Here is a tiny trained network, its code and every weight. The questions are about switching its units off for an input and a target symbol, where a switched-off unit gives its printed mean instead of its output.

import numpy as np


def w(rows, s, z=0):
    codes = np.array(rows[::2]) - 128.0
    scale = np.full(codes.shape[1], s)
    scale[-1] = z or s
    return codes * scale


def norm(h):
    return h / np.sqrt((h * h).mean(-1, keepdims=True) + 1e-5)


def f(y):
    return np.maximum(y, 0)


def softmax(a):
    e = np.exp(a - a.max(-1, keepdims=True))
    return e / e.sum(-1, keepdims=True)


def log_softmax(a):
    a = a - a.max(-1, keepdims=True)
    return a - np.log(np.exp(a).sum(-1, keepdims=True))


def net(x, mask):
    ids = ['ΓΦαβλμπσω'.index(c) for c in x.split()]
    T = len(ids)
    res = E[ids] + P[:T]
    u = 0
    for l in range(3):
        r = norm(res)
        for j in range(2):
            rows = slice(3 * j, 3 * j + 3)
            q, k, v = (r @ M[l][rows].T for M in (Q, K, V))
            z = softmax(np.where(np.tri(T) > 0, q @ k.T / 3**0.5, -1e9)) @ v
            o = O[l][rows]
            res = res + np.where(mask[u + j], z, o[:, -1]) @ o[:, :-1]
        u += 2
        y = f(norm(res) @ A[l][:, :-1].T + A[l][:, -1])
        res = res + np.where(mask[u : u + 4], y, B[l][:, -1]) @ B[l][:, :-1]
        u += 4
    return log_softmax(norm(res)[-1] @ U[:, :-1].T + U[:, -1])


Q, K, V, O, A, B = {}, {}, {}, {}, {}, {}
E = w([
[164,109,91,192,87,41,135],'Γ',
[146,155,105,103,125,170,205],'Φ',
[31,137,151,191,88,49,148],'α',
[80,146,101,129,47,148,88],'β',
[153,157,255,168,167,109,78],'λ',
[220,141,241,127,103,114,111],'μ',
[70,68,124,77,116,97,159],'π',
[129,193,146,169,117,59,238],'σ',
[123,148,39,184,153,119,163],'ω',
],0.0019)
P = w([
[137,198,94,3,157,79,61],'0',
[133,149,95,50,93,119,99],'1',
[112,126,91,76,96,136,116],'2',
[115,108,90,97,87,150,133],'3',
[115,92,96,123,93,166,140],'4',
[119,68,112,148,109,182,137],'5',
[110,56,122,177,117,191,143],'6',
],0.0018)
Q[0] = w([
[196,152,255,64,154,133,21],'L0H1',
[68,77,113,170,67,131,135],'L0H1',
[38,81,20,115,87,184,151],'L0H1',
[53,97,13,189,104,144,178],'L0H2',
[191,189,210,161,133,123,107],'L0H2',
[98,109,64,177,125,134,239],'L0H2',
],0.0078)
K[0] = w([
[137,254,108,27,180,23,95],'L0H1',
[139,66,183,215,157,123,151],'L0H1',
[141,104,142,199,141,175,189],'L0H1',
[111,12,176,234,99,186,190],'L0H2',
[109,117,122,8,141,83,79],'L0H2',
[111,25,151,198,117,241,131],'L0H2',
],0.0053)
V[0] = w([
[2,137,160,147,122,106,101],'L0H1',
[172,158,195,159,129,89,189],'L0H1',
[127,132,123,63,160,165,160],'L0H1',
[151,158,114,135,66,107,121],'L0H2',
[140,126,210,102,77,161,142],'L0H2',
[148,113,134,131,87,191,58],'L0H2',
],0.0037)
O[0] = w([
[97,121,212,207,61,21,128,101],'L0H1',
[75,75,116,37,89,151,49,46],'L0H1',
[75,183,142,187,109,248,180,116],'L0H1',
[156,39,155,95,214,109,109,252],'L0H2',
[107,149,211,5,124,172,109,56],'L0H2',
[218,211,165,52,180,85,203,91],'L0H2',
],0.0028,0.0017)
A[0] = w([
[142,151,161,138,196,1,116,254],'L0N1',
[146,98,70,89,88,115,95,135],'L0N2',
[101,92,111,254,196,187,117,199],'L0N3',
[86,212,137,167,100,206,152,70],'L0N4',
],0.0024,0.00088)
B[0] = w([
[162,24,180,179,132,181,238,249],'L0N1',
[130,52,154,120,218,124,107,203],'L0N2',
[204,229,81,7,90,108,69,220],'L0N3',
[63,6,121,166,161,199,192,184],'L0N4',
],0.002,0.0019)
Q[1] = w([
[138,197,181,160,168,216,86],'L1H1',
[138,173,90,139,193,195,68],'L1H1',
[83,89,191,72,157,98,133],'L1H1',
[134,5,181,111,22,125,170],'L1H2',
[106,199,89,170,204,102,88],'L1H2',
[48,147,14,184,87,93,137],'L1H2',
],0.0033)
K[1] = w([
[113,189,169,161,130,197,117],'L1H1',
[144,208,158,135,175,156,106],'L1H1',
[54,99,156,83,120,103,180],'L1H1',
[3,74,72,106,135,106,182],'L1H2',
[202,170,162,98,149,123,78],'L1H2',
[104,83,232,60,89,131,64],'L1H2',
],0.0042)
V[1] = w([
[78,126,105,107,228,70,188],'L1H1',
[93,120,96,118,89,136,167],'L1H1',
[117,110,132,81,192,145,150],'L1H1',
[158,83,124,114,7,126,137],'L1H2',
[148,139,72,145,80,153,162],'L1H2',
[135,142,175,84,113,151,158],'L1H2',
],0.0021)
O[1] = w([
[195,94,250,130,40,249,40,254],'L1H1',
[205,110,194,98,135,133,97,187],'L1H1',
[132,167,175,177,70,94,118,173],'L1H1',
[143,239,102,83,241,109,5,204],'L1H2',
[149,142,166,29,133,38,120,194],'L1H2',
[175,96,91,194,133,104,92,66],'L1H2',
],0.0014,0.00078)
A[1] = w([
[101,156,113,136,146,202,124,10],'L1N1',
[202,119,143,133,87,159,122,129],'L1N2',
[152,213,4,173,148,140,139,113],'L1N3',
[136,126,93,230,106,163,156,84],'L1N4',
],0.0033,0.0013)
B[1] = w([
[136,57,91,136,191,165,227,183],'L1N1',
[53,128,91,125,141,94,147,238],'L1N2',
[166,146,92,181,4,97,67,249],'L1N3',
[88,178,125,66,121,146,101,218],'L1N4',
],0.0034,0.0014)
Q[2] = w([
[154,135,202,128,178,182,30],'L2H1',
[203,149,254,158,114,204,58],'L2H1',
[173,132,209,79,204,106,108],'L2H1',
[79,190,219,211,81,142,134],'L2H2',
[96,121,22,173,119,71,168],'L2H2',
[94,198,15,169,86,173,179],'L2H2',
],0.0039)
K[2] = w([
[86,92,198,97,114,136,123],'L2H1',
[108,113,253,137,83,148,126],'L2H1',
[110,110,187,73,162,80,162],'L2H1',
[59,71,209,151,104,133,164],'L2H2',
[159,109,64,145,76,95,175],'L2H2',
[113,114,65,88,36,139,192],'L2H2',
],0.0055)
V[2] = w([
[220,92,206,174,53,198,101],'L2H1',
[53,176,104,90,152,85,166],'L2H1',
[123,82,148,91,70,121,113],'L2H1',
[114,133,179,197,161,162,89],'L2H2',
[115,52,167,52,4,146,204],'L2H2',
[146,129,198,210,167,239,80],'L2H2',
],0.002)
O[2] = w([
[2,211,36,98,151,88,137,130],'L2H1',
[133,24,186,136,123,168,153,96],'L2H1',
[79,185,185,176,200,79,172,173],'L2H1',
[85,108,86,59,62,126,184,54],'L2H2',
[62,248,100,160,229,165,89,246],'L2H2',
[76,116,34,33,69,41,224,28],'L2H2',
],0.0017,0.0013)
A[2] = w([
[108,131,183,91,90,64,115,2],'L2N1',
[217,3,12,141,250,43,126,10],'L2N2',
[99,97,166,80,165,126,167,154],'L2N3',
[160,117,48,142,154,220,190,26],'L2N4',
],0.0034,0.0018)
B[2] = w([
[72,110,105,87,72,91,203,136],'L2N1',
[103,106,42,116,255,63,161,253],'L2N2',
[206,155,110,120,122,128,96,156],'L2N3',
[116,38,122,148,66,199,209,173],'L2N4',
],0.0044,0.0045)
U = w([
[126,86,54,128,227,64,134,248],'Γ',
[118,64,97,151,90,231,201,248],'Φ',
[55,54,183,207,65,52,143,26],'α',
[236,163,204,192,142,106,198,51],'β',
[122,150,128,18,59,61,173,1],'λ',
[195,159,155,30,148,174,63,218],'μ',
[40,235,154,174,168,174,128,101],'π',
[66,58,144,132,131,169,3,63],'σ',
[184,173,39,197,51,113,66,113],'ω',
],0.0065,0.00081)

Each question gives the input, a string of symbols that net reads in full, and the target symbol t.
The units are the heads (3 rows each of Q, K, V and O) and the neurons (one row each of A and B). Each row of codes is followed by its name. A weight is (code - 128) times the scale printed after its matrix; where a second scale follows, it is the last column's (O, A, B and U).
mask holds one flag per unit, layer by layer, with each layer's heads first. A switched-off unit (its flag False) gives its mean, the last column of its rows in O or B, instead of its output. The means were averaged over made-up inputs and are rounded, as every weight is.
A unit's drop is (log p(t) with every unit on - log p(t) with that unit switched off) / (log p(t) with every unit on - log p(t) with every unit switched off).
The circuit of an input: a set's keep is (log p(t) with only the set's units on - log p(t) with every unit switched off) / (log p(t) with every unit on - log p(t) with every unit switched off). Starting from the 12 units with the biggest drops (on a tie, the unit counted first), units are removed one at a time, each time the one whose removal leaves the highest keep (on an exact tie, the one counted first), for as long as the keep stays at least 0.8.
circuit, biggest first: the units of the circuit, biggest drop first
most important unit: the unit with the biggest drop
top k neurons: the k neurons with the biggest drops, biggest first
k most important neurons of layer l: the k neurons of layer l with the biggest drops, biggest first
which heads matter: for each layer, one digit per head in row order, 1 if its drop is at least 0.15 and else 0, layers parted by /
input Γ α β μ σ π, target σ: most important unit -> L2N2
input π β β β π π, target π: which heads matter -> 11 / 00 / 01
input β α λ β Φ β, target Φ: top 2 neurons -> L2N2, L2N4
input ω μ σ, target μ: which heads matter -> 10 / 00 / 00
input α Γ π β σ Φ π, target Φ: which heads matter -> 10 / 00 / 00
input α π β ω Γ λ, target α: circuit, biggest first -> L0H1, L2N2
input Γ β Φ λ β β, target β: top 2 neurons -> L2N2, L1N3
input β σ Γ Φ μ λ σ, target λ: top 2 neurons -> L2N2, L2N1
input π Φ σ, target Φ: circuit, biggest first -> L0H1, L2N2
input Γ Φ Φ β, target Φ: which heads matter -> 11 / 00 / 00
input β λ μ π, target μ: circuit, biggest first -> L0H2, L2N2, L2N3
input Γ Γ σ π Φ μ σ, target μ: which heads matter -> 11 / 00 / 00
input π μ Γ λ, target π: which heads matter -> 10 / 00 / 00
input Γ Γ β Φ μ ω σ, target ω: 2 most important neurons of layer 0 -> L0N3, L0N1
input ω Γ π ω Φ σ σ, target σ: which heads matter -> 11 / 00 / 00
input Φ Γ Φ Γ π β, target π: most important unit -> L0H2
input ω σ Γ α β μ, target ω: top 2 neurons -> L0N3, L2N2
input Γ λ π Γ ω, target ω: top 2 neurons -> L1N3, L2N2
input β Γ ω σ, target ω: which heads matter -> 01 / 00 / 00
input σ λ Φ μ, target σ: which heads matter -> 11 / 00 / 00
input α λ μ, target α: which heads matter -> 10 / 00 / 00
input Φ μ σ λ, target Φ: most important unit -> L0H1
input μ ω λ Γ μ, target μ: which heads matter -> 11 / 00 / 00
input π α Φ β π, target β: 3 most important neurons of layer 2 -> L2N2, L2N3, L2N4
